Below are the code and all the weights of a small trained network. Each question names an input and a target symbol and asks about switching units off, where a switched-off unit gives its printed mean instead of its output.

import numpy as np


def w(rows, s, z=0):
    codes = np.array(rows[::2]) - 128.0
    scale = np.full(codes.shape[1], s)
    scale[-1] = z or s
    return codes * scale


def f(y):
    return np.maximum(y, 0)


def softmax(a):
    e = np.exp(a - a.max(-1, keepdims=True))
    return e / e.sum(-1, keepdims=True)


def log_softmax(a):
    a = a - a.max(-1, keepdims=True)
    return a - np.log(np.exp(a).sum(-1, keepdims=True))


def net(x, mask):
    ids = ['αβγδεζηλμξπστφψω'.index(c) for c in x.split()]
    T = len(ids)
    res = E[ids] + P[:T]
    r = res
    for j in range(2):
        rows = slice(3 * j, 3 * j + 3)
        q, k, v = (r @ M[0][rows].T for M in (Q, K, V))
        z = softmax(np.where(np.tri(T) > 0, q @ k.T / 3**0.5, -1e9)) @ v
        o = O[0][rows]
        res = res + np.where(mask[j], z, o[:, -1]) @ o[:, :-1]
    y = f(res @ A[0][:, :-1].T + A[0][:, -1])
    res = res + np.where(mask[2:6], y, B[0][:, -1]) @ B[0][:, :-1]
    return log_softmax(res[-1] @ U[:, :-1].T + U[:, -1])


Q, K, V, O, A, B = {}, {}, {}, {}, {}, {}
E = w([
[80,136,13],'α',
[134,136,74],'β',
[128,255,128],'γ',
[57,160,108],'δ',
[175,117,61],'ε',
[229,98,152],'ζ',
[142,162,137],'η',
[48,129,143],'λ',
[217,181,124],'μ',
[125,107,163],'ξ',
[180,152,161],'π',
[132,205,101],'σ',
[92,78,61],'τ',
[137,174,95],'φ',
[121,90,146],'ψ',
[112,33,92],'ω',
],0.021)
P = w([
[140,82,183],'0',
[131,111,162],'1',
[110,154,136],'2',
[115,128,129],'3',
[101,158,117],'4',
[91,165,95],'5',
[94,164,86],'6',
[75,188,71],'7',
[73,185,63],'8',
[63,205,55],'9',
[54,212,44],'10',
[58,221,1],'11',
],0.0028)
Q[0] = w([
[143,211,70],'H1',
[184,121,161],'H1',
[154,177,135],'H1',
[217,153,81],'H2',
[80,3,189],'H2',
[110,46,113],'H2',
],0.021)
K[0] = w([
[162,153,103],'H1',
[174,86,189],'H1',
[201,211,112],'H1',
[249,115,97],'H2',
[17,94,221],'H2',
[40,68,119],'H2',
],0.017)
V[0] = w([
[135,156,131],'H1',
[194,154,175],'H1',
[254,139,127],'H1',
[58,203,101],'H2',
[203,148,125],'H2',
[214,99,24],'H2',
],0.014)
O[0] = w([
[98,84,133,127],'H1',
[147,95,79,63],'H1',
[139,100,17,106],'H1',
[42,164,73,119],'H2',
[175,112,57,142],'H2',
[95,9,57,254],'H2',
],0.012,0.0071)
A[0] = w([
[148,71,166,76],'N1',
[73,51,117,113],'N2',
[6,107,173,67],'N3',
[37,74,127,253],'N4',
],0.016,0.0028)
B[0] = w([
[155,206,180,196],'N1',
[32,110,228,252],'N2',
[127,53,2,237],'N3',
[233,174,133,239],'N4',
],0.0095,0.02)
U = w([
[111,17,85,54],'α',
[61,63,131,243],'β',
[27,250,143,52],'γ',
[146,101,64,139],'δ',
[14,20,167,146],'ε',
[214,47,121,173],'ζ',
[140,132,110,96],'η',
[9,113,102,219],'λ',
[97,71,116,35],'μ',
[177,188,146,108],'ξ',
[255,107,76,62],'π',
[198,207,89,253],'σ',
[99,54,127,47],'τ',
[133,132,107,88],'φ',
[195,171,143,107],'ψ',
[168,72,207,79],'ω',
],0.0092,0.0067)

Each question gives the input, a string of symbols that net reads in full, and the target symbol t.
The units are the heads (3 rows each of Q, K, V and O) and the neurons (one row each of A and B). Each row of codes is followed by its name. A weight is (code - 128) times the scale printed after its matrix; where a second scale follows, it is the last column's (O, A, B and U).
mask holds one flag per unit, heads first, then neurons. A switched-off unit (its flag False) gives its mean, the last column of its rows in O or B, instead of its output. The means were averaged over made-up inputs and are rounded, as every weight is.
A unit's drop is (log p(t) with every unit on - log p(t) with that unit switched off) / (log p(t) with every unit on - log p(t) with every unit switched off).
The circuit of an input: a set's keep is (log p(t) with only the set's units on - log p(t) with every unit switched off) / (log p(t) with every unit on - log p(t) with every unit switched off). Starting from all 6 units, units are removed one at a time, each time the one whose removal leaves the highest keep (on an exact tie, the one counted first), for as long as the keep stays at least 0.8.
circuit, biggest first: the units of the circuit, biggest drop first
most important unit: the unit with the biggest drop
k most important neurons: the k neurons with the biggest drops, biggest first
drop when u is switched off: that unit's drop, to one decimal
input μ ω γ ω π, target α: circuit, biggest first : (H1; N4)
input φ ω λ σ σ τ, target λ: circuit, biggest first : (N3; H2; N1)
input γ ω ω ω π, target π: most important neuron : (N2)
input ω α φ ζ ω π, target ζ: circuit, biggest first : (H2; H1; N3; N4)
input σ ξ δ β ω, target δ: circuit, biggest first : (N3; H2; N2)
input ε σ ω ψ ω π π, target ε: circuit, biggest first : (N2; H2; H1)
input γ η ξ π σ σ ζ γ, target ζ: 2 most important neurons : (N4; N2)
input ε ω σ ω ω ω φ, target ε: circuit, biggest first : (N2; H2)
input ω ω β α, target α: circuit, biggest first : (N3; H2; N1)
input ω ζ π, target ζ: 3 most important neurons : (N4; N3; N2)
input σ γ ω ε ξ γ ω γ α ω ω π, target ε: circuit, biggest first : (N2; H2)
input γ σ ψ π σ σ β λ ω ξ, target λ: 2 most important neurons : (N3; N4)
input α ω ω ω, target ω: 3 most important neurons : (N1; N4; N2)
input μ ω ω α η, target α: most important unit : H1
input φ ω σ ξ ε γ γ τ π γ, target ε: circuit, biggest first : (H2; N2; H1)
input ω σ π σ π α μ ω ε γ, target α: circuit, biggest first : (H2; H1)
input σ α μ ω ω β γ, target α: 2 most important neurons : (N4; N1)
input ω ω σ ζ η λ, target λ: 2 most important neurons : (N3; N4)
input π δ ω α ω ω ω π π δ, target δ: 3 most important neurons : (N3; N2; N4)
input δ φ ζ γ η, target ζ: most important unit : H2
input π σ ε ω σ σ ψ β, target ε: 2 most important neurons : (N2; N3)
input α ξ ω ω σ ω σ σ α σ ζ σ, target ζ: 2 most important neurons : (N2; N3)
input φ ε σ γ ω μ α ε σ τ ω π, target α: drop when N4 is switched off : 0.0
input σ λ ω γ ω τ, target λ: drop when H1 is switched off : 0.2
input α ω γ μ ω ψ ψ π ε, target α: drop when N4 is switched off : -0.1
input ω ω ε α, target ε: drop when H2 is switched off : 1.6
input α ω μ σ, target α: most important unit : H1
